Below is a small trained network, with its code and all its weights. Each question gives an input and a target symbol and asks what happens when units are switched off, that is, made to give their printed mean instead of their output.

import numpy as np


def w(rows, s, z=0):
    codes = np.array(rows[::2]) - 128.0
    scale = np.full(codes.shape[1], s)
    scale[-1] = z or s
    return codes * scale


def f(y):
    return np.maximum(y, 0)


def softmax(a):
    e = np.exp(a - a.max(-1, keepdims=True))
    return e / e.sum(-1, keepdims=True)


def log_softmax(a):
    a = a - a.max(-1, keepdims=True)
    return a - np.log(np.exp(a).sum(-1, keepdims=True))


def net(x, mask):
    ids = ['ζηλμσφω'.index(c) for c in x.split()]
    T = len(ids)
    res = E[ids] + P[:T]
    r = res
    for j in range(2):
        rows = slice(2 * j, 2 * j + 2)
        q, k, v = (r @ M[0][rows].T for M in (Q, K, V))
        z = softmax(np.where(np.tri(T) > 0, q @ k.T / 2**0.5, -1e9)) @ v
        o = O[0][rows]
        res = res + np.where(mask[j], z, o[:, -1]) @ o[:, :-1]
    y = f(res @ A[0][:, :-1].T + A[0][:, -1])
    res = res + np.where(mask[2:6], y, B[0][:, -1]) @ B[0][:, :-1]
    return log_softmax(res[-1] @ U[:, :-1].T + U[:, -1])


Q, K, V, O, A, B = {}, {}, {}, {}, {}, {}
E = w([
[172,159,134,149,73,92,160],'ζ',
[99,92,125,133,123,84,160],'η',
[128,88,108,154,193,134,108],'λ',
[173,231,114,165,162,121,132],'μ',
[146,148,143,113,110,131,3],'σ',
[152,141,166,140,144,148,142],'φ',
[137,79,169,130,114,130,151],'ω',
],0.029)
P = w([
[124,118,47,130,92,164,210],'0',
[215,93,49,18,163,110,222],'1',
[132,152,131,2,181,130,143],'2',
[25,112,200,192,54,164,84],'3',
[87,105,153,186,193,37,11],'4',
[206,174,132,109,242,91,141],'5',
],0.0095)
Q[0] = w([
[54,125,75,160,94,197,192],'H1',
[167,128,59,72,169,162,251],'H1',
[145,131,110,122,167,47,132],'H2',
[82,138,141,205,102,103,75],'H2',
],0.013)
K[0] = w([
[171,103,122,198,164,107,215],'H1',
[85,126,127,227,104,163,145],'H1',
[75,150,156,124,118,149,97],'H2',
[168,135,96,3,139,123,106],'H2',
],0.015)
V[0] = w([
[58,28,106,134,159,150,150],'H1',
[101,102,141,153,218,251,82],'H1',
[206,134,148,158,168,208,173],'H2',
[140,96,161,91,67,193,144],'H2',
],0.012)
O[0] = w([
[54,138,148,175,106,117,72,3],'H1',
[119,100,131,176,61,170,173,160],'H1',
[173,153,77,131,114,175,117,224],'H2',
[168,95,173,184,155,90,4,121],'H2',
],0.016,0.0064)
A[0] = w([
[147,100,93,97,167,162,198,149],'N1',
[109,83,79,150,107,43,114,253],'N2',
[239,16,2,117,99,178,124,174],'N3',
[189,170,116,197,193,113,153,86],'N4',
],0.0073,0.0044)
B[0] = w([
[76,111,86,255,170,18,37,198],'N1',
[108,117,213,113,186,200,148,153],'N2',
[154,199,227,202,141,173,205,250],'N3',
[181,87,90,141,121,106,156,179],'N4',
],0.0093,0.022)
U = w([
[236,63,94,43,121,102,158,142],'ζ',
[47,155,238,72,128,75,158,184],'η',
[57,131,134,147,17,154,153,139],'λ',
[100,200,153,89,136,127,202,1],'μ',
[202,72,247,62,3,29,203,94],'σ',
[216,110,230,61,89,252,176,165],'φ',
[153,23,165,203,100,118,36,107],'ω',
],0.0051,0.0061)

Each question gives the input, a string of symbols that net reads in full, and the target symbol t.
The units are the heads (2 rows each of Q, K, V and O) and the neurons (one row each of A and B). Each row of codes is followed by its name. A weight is (code - 128) times the scale printed after its matrix; where a second scale follows, it is the last column's (O, A, B and U).
mask holds one flag per unit, heads first, then neurons. A switched-off unit (its flag False) gives its mean, the last column of its rows in O or B, instead of its output. The means were averaged over made-up inputs and are rounded, as every weight is.
A unit's drop is (log p(t) with every unit on - log p(t) with that unit switched off) / (log p(t) with every unit on - log p(t) with every unit switched off).
The circuit of an input: a set's keep is (log p(t) with only the set's units on - log p(t) with every unit switched off) / (log p(t) with every unit on - log p(t) with every unit switched off). Starting from all 6 units, units are removed one at a time, each time the one whose removal leaves the highest keep (on an exact tie, the one counted first), for as long as the keep stays at least 0.8.
circuit, biggest first: the units of the circuit, biggest drop first
most important unit: the unit with the biggest drop
k most important neurons: the k neurons with the biggest drops, biggest first
heads that matter: for each layer, one digit per head in row order, 1 if its drop is at least 0.15 and else 0, layers parted by /
drop of u: that unit's drop, to one decimal
input ζ μ φ, target ζ: circuit, biggest first : [H1; N3]
input λ φ ω, target λ: heads that matter : 10
input σ μ σ σ, target φ: circuit, biggest first : [N1]
input ζ η λ, target ζ: heads that matter : 10
input η σ λ μ σ ω, target μ: heads that matter : 01
input μ λ λ, target μ: circuit, biggest first : [N1; H2; N3]
input φ φ η, target φ: heads that matter : 01
input ω η μ ω, target η: heads that matter : 11
input ζ λ σ ζ φ, target σ: circuit, biggest first : [H2; H1]
input φ φ φ μ, target φ: heads that matter : 01
input λ λ φ, target λ: heads that matter : 10
input μ ω φ σ ω, target φ: heads that matter : 11
input λ μ σ φ φ μ, target ζ: heads that matter : 00
input ζ λ ζ, target ζ: heads that matter : 10
input φ λ λ ω η μ, target ω: circuit, biggest first : [H2]
input φ μ λ φ φ, target λ: circuit, biggest first : [H1; H2]
input φ λ λ σ σ φ, target σ: circuit, biggest first : [H2; H1; N2]
input ω φ η η, target φ: circuit, biggest first : [N1; H2]
input φ ζ ω η λ φ, target η: circuit, biggest first : [H1; H2]
input λ ω λ ζ, target ω: heads that matter : 11
input λ φ ω ζ, target φ: most important unit : N1
input ω λ ω σ, target φ: heads that matter : 00
input φ φ η ζ ω, target η: 3 most important neurons : [N1; N4; N2]
input φ μ η η, target μ: drop of H1 : 0.6
input σ ζ σ ω, target ζ: drop of N2 : 0.0
input η ω φ ω λ η, target ω: drop of H1 : 0.4
input η φ ζ ζ, target φ: drop of N1 : 0.9
input λ φ η, target λ: most important unit : H1
